Below is a small trained network, with its code and all its weights. Each question gives an input and a class and asks what happens when units are switched off, that is, made to give their printed mean instead of their output.

import numpy as np


def w(rows, s, z=0):
    codes = np.array(rows[::2]) - 128.0
    scale = np.full(codes.shape[1], s)
    scale[-1] = z or s
    return codes * scale


def norm(h):
    return h / np.sqrt((h * h).mean(-1, keepdims=True) + 1e-5)


def f(y):
    return np.maximum(y, 0)


def log_softmax(a):
    a = a - a.max(-1, keepdims=True)
    return a - np.log(np.exp(a).sum(-1, keepdims=True))


def net(x, mask):
    res = np.array(x, float).reshape(1, 6) / 4 @ E
    u = 0
    for l in range(4):
        y = f(norm(res) @ A[l][:, :-1].T + A[l][:, -1])
        res = res + np.where(mask[u : u + 10], y, B[l][:, -1]) @ B[l][:, :-1]
        u += 10
    return log_softmax(norm(res)[-1] @ U[:, :-1].T + U[:, -1])


A, B = {}, {}
E = w([
[133,124,126,125,129,129],'x0',
[146,49,197,153,10,67],'x1',
[134,138,156,88,165,55],'x2',
[174,225,170,202,125,117],'x3',
[190,112,18,165,123,70],'x4',
[152,176,111,58,72,142],'x5',
],0.0013)
A[0] = w([
[155,111,97,160,108,192,82],'L0N1',
[146,130,157,121,161,80,151],'L0N2',
[148,120,83,157,118,124,41],'L0N3',
[149,92,111,175,85,253,99],'L0N4',
[144,139,124,116,106,145,113],'L0N5',
[155,131,157,67,173,53,8],'L0N6',
[85,135,153,129,129,148,44],'L0N7',
[93,148,138,112,98,157,128],'L0N8',
[98,91,104,96,128,127,249],'L0N9',
[110,94,140,121,128,117,92],'L0N10',
],0.0042,0.002)
B[0] = w([
[89,141,134,106,148,45,158],'L0N1',
[84,159,96,142,88,125,180],'L0N2',
[166,127,107,99,163,83,144],'L0N3',
[49,179,153,89,142,1,203],'L0N4',
[149,149,126,113,133,119,145],'L0N5',
[10,158,120,149,89,63,158],'L0N6',
[156,113,152,107,148,115,141],'L0N7',
[185,116,139,97,162,97,173],'L0N8',
[168,182,135,171,124,128,255],'L0N9',
[118,151,104,157,141,140,151],'L0N10',
],0.0036,0.0024)
A[1] = w([
[75,60,90,55,135,109,211],'L1N1',
[82,126,179,111,112,219,38],'L1N2',
[171,163,115,77,73,160,2],'L1N3',
[144,184,104,95,204,131,168],'L1N4',
[174,88,160,148,84,114,25],'L1N5',
[91,123,196,143,145,188,69],'L1N6',
[73,4,73,51,135,165,147],'L1N7',
[180,101,164,119,66,101,39],'L1N8',
[152,123,158,126,118,51,164],'L1N9',
[74,158,182,111,107,207,2],'L1N10',
],0.0034,0.0018)
B[1] = w([
[160,221,180,197,95,125,217],'L1N1',
[179,99,159,85,179,50,143],'L1N2',
[137,183,81,32,92,118,140],'L1N3',
[91,85,131,113,51,183,251],'L1N4',
[83,77,122,123,105,162,149],'L1N5',
[202,85,123,80,131,69,153],'L1N6',
[192,251,203,244,115,118,168],'L1N7',
[67,67,127,153,85,171,166],'L1N8',
[126,108,116,94,92,206,236],'L1N9',
[141,92,158,75,166,55,147],'L1N10',
],0.003,0.0024)
A[2] = w([
[127,105,115,79,113,121,80],'L2N1',
[78,190,189,81,207,188,103],'L2N2',
[126,141,159,186,159,128,50],'L2N3',
[179,103,68,142,145,98,41],'L2N4',
[125,117,131,129,127,135,85],'L2N5',
[136,68,180,245,236,97,162],'L2N6',
[124,206,31,146,146,117,111],'L2N7',
[102,3,151,224,232,134,23],'L2N8',
[175,185,155,184,106,160,9],'L2N9',
[53,83,138,221,175,88,191],'L2N10',
],0.0027,0.0015)
B[2] = w([
[146,155,139,135,118,148,136],'L2N1',
[139,18,82,203,117,91,241],'L2N2',
[152,140,123,101,98,162,146],'L2N3',
[172,79,152,83,144,91,148],'L2N4',
[131,125,115,137,136,132,128],'L2N5',
[162,182,107,20,41,154,206],'L2N6',
[117,17,251,137,144,136,254],'L2N7',
[150,216,75,4,54,170,153],'L2N8',
[203,161,181,202,149,166,155],'L2N9',
[138,190,123,18,54,145,240],'L2N10',
],0.0026,0.0016)
A[3] = w([
[170,98,40,166,149,96,47],'L3N1',
[124,124,203,111,122,136,193],'L3N2',
[114,167,77,112,252,203,132],'L3N3',
[81,61,119,143,111,173,123],'L3N4',
[153,103,150,116,49,136,213],'L3N5',
[142,122,82,149,84,114,167],'L3N6',
[155,110,64,159,96,146,125],'L3N7',
[143,120,132,105,91,94,115],'L3N8',
[74,157,120,147,123,87,52],'L3N9',
[166,177,158,193,122,172,4],'L3N10',
],0.0039,0.0012)
B[3] = w([
[157,79,200,72,169,81,144],'L3N1',
[180,81,42,160,177,68,207],'L3N2',
[94,22,139,183,4,137,169],'L3N3',
[131,92,120,183,118,189,153],'L3N4',
[110,140,55,154,212,182,253],'L3N5',
[120,116,207,93,177,129,178],'L3N6',
[119,121,182,98,182,108,157],'L3N7',
[105,115,137,127,173,184,189],'L3N8',
[80,138,140,164,170,119,156],'L3N9',
[165,158,108,176,150,129,160],'L3N10',
],0.0034,0.0033)
U = w([
[101,2,126,185,36,180,132],'0',
[212,57,172,53,221,49,114],'1',
[23,194,138,144,122,35,115],'2',
[121,143,103,136,179,165,252],'3',
[226,211,133,223,134,142,72],'4',
[144,194,80,15,84,184,55],'5',
],0.0074,0.0035)

Each question gives the input, the list of numbers given to net, and the class t.
The units are the neurons (one row each of A and B). Each row of codes is followed by its name. A weight is (code - 128) times the scale printed after its matrix; where a second scale follows, it is the last column's (A, B and U).
mask holds one flag per neuron, layer by layer. A switched-off neuron (its flag False) gives its mean, the last column of its row in B, instead of its output. The means were averaged over made-up inputs and are rounded, as every weight is.
A unit's drop is (log p(t) with every unit on - log p(t) with that unit switched off) / (log p(t) with every unit on - log p(t) with every unit switched off).
The circuit of an input: a set's keep is (log p(t) with only the set's units on - log p(t) with every unit switched off) / (log p(t) with every unit on - log p(t) with every unit switched off). Starting from the 12 units with the biggest drops (on a tie, the unit counted first), units are removed one at a time, each time the one whose removal leaves the highest keep (on an exact tie, the one counted first), for as long as the keep stays at least 0.8.
circuit, biggest first: the units of the circuit, biggest drop first
unit that matters most: the unit with the biggest drop
top k neurons in layer l: the k neurons of layer l with the biggest drops, biggest first
drop of u: that unit's drop, to one decimal
input [0,2,2,-7,4,4], class 4: circuit, biggest first	L1N7, L1N1
input [-4,-2,2,-4,-3,-7], class 5: unit that matters most	L0N9
input [8,-4,8,1,-1,-6], class 2: circuit, biggest first	L0N6, L0N2
input [0,-3,-7,0,-6,-8], class 5: circuit, biggest first	L2N6, L2N8, L1N6
input [-2,-7,-7,-8,-8,-2], class 1: top 2 neurons in layer 3	L3N2, L3N5
input [3,1,8,-8,2,3], class 2: top 3 neurons in layer 0	L0N6, L0N9, L0N2
input [2,5,6,-6,-3,-5], class 2: circuit, biggest first	L0N6, L2N7, L1N1
input [6,-8,7,-2,-7,-7], class 0: circuit, biggest first	L3N3, L0N4
input [-2,-3,4,-7,-5,-6], class 4: circuit, biggest first	L1N7, L1N1, L0N4
input [-3,-1,-8,-5,7,-2], class 2: circuit, biggest first	L0N4, L0N1
input [-2,-4,-8,-6,2,-8], class 2: top 2 neurons in layer 0	L0N4, L0N1
input [-4,-7,7,-3,4,0], class 0: circuit, biggest first	L0N4, L3N3
input [-2,-5,5,-3,1,2], class 0: top 3 neurons in layer 0	L0N4, L0N9, L0N1
input [-2,1,-5,-8,0,-6], class 4: circuit, biggest first	L1N7
input [-2,-1,7,-5,-4,-6], class 2: top 2 neurons in layer 0	L0N6, L0N2
input [-8,-7,4,7,-8,5], class 1: top 3 neurons in layer 1	L1N10, L1N6, L1N2
input [2,-5,3,4,4,-1], class 0: top 2 neurons in layer 1	L1N1, L1N7
input [7,0,-7,-8,5,-3], class 4: top 2 neurons in layer 0	L0N6, L0N2
input [2,-7,2,7,-8,7], class 1: top 2 neurons in layer 3	L3N2, L3N5
input [-4,-8,-8,-5,5,0], class 0: circuit, biggest first	L3N3
input [5,-3,-4,5,7,-8], class 5: top 2 neurons in layer 2	L2N6, L2N10
input [-7,4,-2,5,2,-1], class 3: top 2 neurons in layer 3	L3N5, L3N3
input [2,5,7,-6,5,8], class 5: top 2 neurons in layer 0	L0N4, L0N9
input [3,-8,1,4,4,-1], class 0: drop of L3N3	0.2
